Below are the code and all the weights of a small trained network. Each question names an input and a class and asks about switching units off, where a switched-off unit gives its printed mean instead of its output.

import numpy as np


def w(rows, s, z=0):
    codes = np.array(rows[::2]) - 128.0
    scale = np.full(codes.shape[1], s)
    scale[-1] = z or s
    return codes * scale


def f(y):
    return np.maximum(y, 0)


def log_softmax(a):
    a = a - a.max(-1, keepdims=True)
    return a - np.log(np.exp(a).sum(-1, keepdims=True))


def net(x, mask):
    res = np.array(x, float).reshape(1, 4) / 4 @ E
    y = f(res @ A[0][:, :-1].T + A[0][:, -1])
    res = res + np.where(mask, y, B[0][:, -1]) @ B[0][:, :-1]
    return log_softmax(res[-1] @ U[:, :-1].T + U[:, -1])


A, B = {}, {}
E = w([
[97,154,54,140,87,95,137,159,156,89,163],'x0',
[106,157,144,196,133,121,250,110,129,163,134],'x1',
[133,124,126,123,126,128,130,130,130,141,133],'x2',
[151,104,102,125,126,113,127,88,203,139,58],'x3',
],0.013)
A[0] = w([
[149,107,81,128,127,119,136,76,244,142,22,140],'N1',
[113,132,145,135,131,131,154,149,98,142,151,159],'N2',
[133,136,196,157,131,140,214,101,134,165,115,132],'N3',
[109,143,6,114,101,113,74,169,156,82,172,151],'N4',
[142,109,167,101,132,130,69,130,94,129,137,254],'N5',
[122,135,133,164,133,123,214,116,115,124,129,151],'N6',
[99,159,29,163,107,103,185,152,172,102,173,82],'N7',
[145,101,124,88,129,128,33,129,162,124,87,177],'N8',
],0.018,0.0065)
B[0] = w([
[126,56,48,135,133,68,144,85,191,167,6,251],'N1',
[128,162,173,122,122,122,92,80,132,115,195,170],'N2',
[101,105,177,160,194,30,97,134,97,158,119,217],'N3',
[127,80,92,132,109,11,90,191,115,84,255,248],'N4',
[138,135,165,81,186,235,116,225,90,105,77,220],'N5',
[133,168,180,216,111,132,175,73,138,154,153,204],'N6',
[95,181,64,142,27,217,203,157,153,133,97,224],'N7',
[197,130,120,62,115,179,90,17,140,112,143,236],'N8',
],0.018,0.021)
U = w([
[135,178,160,63,186,255,110,212,71,100,109,206],'0',
[108,178,228,162,209,109,112,115,49,150,178,180],'1',
[114,119,119,114,122,79,104,228,72,73,208,208],'2',
[79,244,138,169,67,183,189,115,128,121,192,114],'3',
[194,86,122,72,176,185,109,38,148,143,50,157],'4',
[86,70,126,174,216,28,146,107,140,182,72,100],'5',
[144,83,38,81,82,37,100,106,191,108,140,41],'6',
[56,150,64,175,67,131,214,144,189,175,49,4],'7',
],0.0054,0.0025)

Each question gives the input, the list of numbers given to net, and the class t.
The units are the neurons (one row each of A and B). Each row of codes is followed by its name. A weight is (code - 128) times the scale printed after its matrix; where a second scale follows, it is the last column's (A, B and U).
mask holds one flag per neuron, in row order. A switched-off neuron (its flag False) gives its mean, the last column of its row in B, instead of its output. The means were averaged over made-up inputs and are rounded, as every weight is.
A unit's drop is (log p(t) with every unit on - log p(t) with that unit switched off) / (log p(t) with every unit on - log p(t) with every unit switched off).
The circuit of an input: a set's keep is (log p(t) with only the set's units on - log p(t) with every unit switched off) / (log p(t) with every unit on - log p(t) with every unit switched off). Starting from all 8 units, units are removed one at a time, each time the one whose removal leaves the highest keep (on an exact tie, the one counted first), for as long as the keep stays at least 0.8.
circuit, biggest first: the units of the circuit, biggest drop first
most important unit: the unit with the biggest drop
top k neurons: the k neurons with the biggest drops, biggest first
drop when u is switched off: that unit's drop, to one decimal
input [-1,6,-8,-6], class 1: circuit, biggest first	N3, N1
input [-2,1,-4,2], class 5: most important unit	N7
input [-8,0,-7,-7], class 0: top 2 neurons	N5, N4
input [-6,1,0,3], class 5: top 3 neurons	N3, N8, N7
input [-3,8,-6,-6], class 1: top 2 neurons	N1, N3
input [-1,1,4,1], class 5: top 2 neurons	N7, N8
input [0,3,6,-6], class 1: circuit, biggest first	N1, N7
input [0,0,7,5], class 4: top 3 neurons	N4, N3, N7
input [3,-8,1,-2], class 2: top 2 neurons	N4, N1
input [0,-6,-2,-1], class 0: top 3 neurons	N5, N1, N8
input [-7,-4,4,0], class 0: top 2 neurons	N5, N1
input [-4,-1,-4,1], class 4: top 2 neurons	N4, N7
input [8,1,-6,5], class 7: top 2 neurons	N7, N8
input [7,-3,7,-7], class 2: circuit, biggest first	N4
input [-1,1,-1,6], class 5: drop when N4 is switched off	0.2
input [6,7,-3,-3], class 3: drop when N1 is switched off	0.8
input [-4,1,-3,8], class 5: drop when N1 is switched off	1.2
